Below is a small trained network, with its code and all its weights. Each question gives an input and a class and asks what happens when units are switched off, that is, made to give their printed mean instead of their output.

import numpy as np


def w(rows, s, z=0):
    codes = np.array(rows[::2]) - 128.0
    scale = np.full(codes.shape[1], s)
    scale[-1] = z or s
    return codes * scale


def norm(h):
    return h / np.sqrt((h * h).mean(-1, keepdims=True) + 1e-5)


def f(y):
    return y / 2 * (1 + np.tanh(0.7978845608 * (y + 0.044715 * y**3)))


def log_softmax(a):
    a = a - a.max(-1, keepdims=True)
    return a - np.log(np.exp(a).sum(-1, keepdims=True))


def net(x, mask):
    res = np.array(x, float).reshape(1, 5) / 4 @ E
    u = 0
    for l in range(2):
        y = f(norm(res) @ A[l][:, :-1].T + A[l][:, -1])
        res = res + np.where(mask[u : u + 8], y, B[l][:, -1]) @ B[l][:, :-1]
        u += 8
    return log_softmax(norm(res)[-1] @ U[:, :-1].T + U[:, -1])


A, B = {}, {}
E = w([
[60,46,191,124,25,168,129,84,75],'x0',
[92,124,154,83,96,220,155,100,145],'x1',
[92,216,196,154,62,105,170,183,215],'x2',
[95,138,138,26,134,119,162,64,64],'x3',
[52,233,159,155,2,201,13,73,153],'x4',
],0.0054)
A[0] = w([
[113,97,113,148,104,95,87,117,88,88],'L0N1',
[134,68,133,115,133,133,149,109,102,3],'L0N2',
[149,75,141,89,181,116,175,118,105,194],'L0N3',
[154,61,153,167,138,101,137,176,92,93],'L0N4',
[180,155,102,156,170,87,92,148,148,90],'L0N5',
[109,155,165,144,50,180,87,104,123,48],'L0N6',
[131,55,144,246,85,145,98,164,158,141],'L0N7',
[107,159,163,105,118,137,162,160,182,89],'L0N8',
],0.011,0.0047)
B[0] = w([
[150,184,207,108,106,146,170,79,80,147],'L0N1',
[123,111,120,162,55,123,96,175,129,151],'L0N2',
[73,75,131,207,184,17,57,255,154,255],'L0N3',
[148,191,38,82,116,154,113,85,131,200],'L0N4',
[137,118,83,164,121,73,108,210,141,203],'L0N5',
[58,107,33,111,166,127,113,121,221,217],'L0N6',
[189,106,136,147,43,28,145,140,95,241],'L0N7',
[181,153,169,123,114,139,119,62,79,179],'L0N8',
],0.0079,0.0075)
A[1] = w([
[112,2,112,97,112,119,138,145,77,142],'L1N1',
[96,51,172,102,60,170,140,97,110,70],'L1N2',
[147,194,132,106,196,121,107,134,147,122],'L1N3',
[141,99,78,187,101,114,138,172,183,34],'L1N4',
[103,125,229,145,165,95,137,172,128,3],'L1N5',
[111,120,135,107,122,221,123,114,137,53],'L1N6',
[51,141,133,123,42,107,92,79,166,73],'L1N7',
[146,96,131,138,168,133,71,130,48,93],'L1N8',
],0.0096,0.0032)
B[1] = w([
[211,249,119,183,115,98,87,145,152,219],'L1N1',
[175,157,111,160,164,2,117,175,106,160],'L1N2',
[177,84,187,240,104,147,128,125,76,157],'L1N3',
[101,169,117,194,192,75,82,188,42,255],'L1N4',
[77,79,193,102,173,153,225,34,105,162],'L1N5',
[140,46,56,68,43,166,123,120,166,146],'L1N6',
[173,66,106,163,233,78,118,234,54,233],'L1N7',
[153,215,101,208,218,248,114,135,243,158],'L1N8',
],0.0062,0.0065)
U = w([
[163,179,141,139,161,238,93,89,155,77],'0',
[47,79,65,26,148,177,96,107,161,119],'1',
[148,137,108,178,154,23,86,218,129,179],'2',
[209,169,211,96,8,122,190,57,109,140],'3',
[123,105,170,73,91,192,176,155,125,2],'4',
[99,101,224,119,166,118,209,87,104,71],'5',
],0.014,0.007)

Each question gives the input, the list of numbers given to net, and the class t.
The units are the neurons (one row each of A and B). Each row of codes is followed by its name. A weight is (code - 128) times the scale printed after its matrix; where a second scale follows, it is the last column's (A, B and U).
mask holds one flag per neuron, layer by layer. A switched-off neuron (its flag False) gives its mean, the last column of its row in B, instead of its output. The means were averaged over made-up inputs and are rounded, as every weight is.
A unit's drop is (log p(t) with every unit on - log p(t) with that unit switched off) / (log p(t) with every unit on - log p(t) with every unit switched off).
The circuit of an input: a set's keep is (log p(t) with only the set's units on - log p(t) with every unit switched off) / (log p(t) with every unit on - log p(t) with every unit switched off). Starting from the 12 units with the biggest drops (on a tie, the unit counted first), units are removed one at a time, each time the one whose removal leaves the highest keep (on an exact tie, the one counted first), for as long as the keep stays at least 0.8.
circuit, biggest first: the units of the circuit, biggest drop first
most important unit: the unit with the biggest drop
top k neurons: the k neurons with the biggest drops, biggest first
k most important neurons of layer l: the k neurons of layer l with the biggest drops, biggest first
drop of u: that unit's drop, to one decimal
input [3,1,5,2,-4], class 5: most important unit : L1N5
input [5,-5,2,5,8], class 1: circuit, biggest first : [L0N6 L0N3]
input [2,-5,-8,2,3], class 0: top 2 neurons : [L1N8 L0N7]
input [-3,1,8,4,2], class 3: 2 most important neurons of layer 0 : [L0N8 L0N3]
input [7,-2,-8,3,7], class 1: top 4 neurons : [L0N3 L0N7 L0N6 L1N6]
input [-7,7,0,1,0], class 3: top 2 neurons : [L0N6 L0N3]
input [-8,8,4,-1,6], class 0: top 4 neurons : [L0N3 L0N7 L0N8 L1N3]
input [5,7,5,3,-5], class 5: top 2 neurons : [L1N5 L0N7]
input [-7,8,3,3,8], class 1: 2 most important neurons of layer 0 : [L0N6 L0N3]
input [5,2,-7,1,8], class 1: 3 most important neurons of layer 0 : [L0N6 L0N3 L0N7]
input [7,-3,3,6,8], class 1: 2 most important neurons of layer 0 : [L0N6 L0N7]
input [-8,7,0,0,4], class 0: top 3 neurons : [L0N3 L0N7 L1N3]
input [5,0,-4,7,6], class 1: top 2 neurons : [L0N7 L0N6]
input [1,-1,-1,-3,0], class 3: top neuron : [L0N3]
input [6,5,6,5,5], class 1: 3 most important neurons of layer 0 : [L0N6 L0N7 L0N3]
input [-4,6,0,0,3], class 1: drop of L0N3 : 0.2
input [2,6,8,-8,-4], class 3: drop of L0N3 : 0.1
input [-5,3,5,3,-1], class 3: drop of L1N3 : 0.0
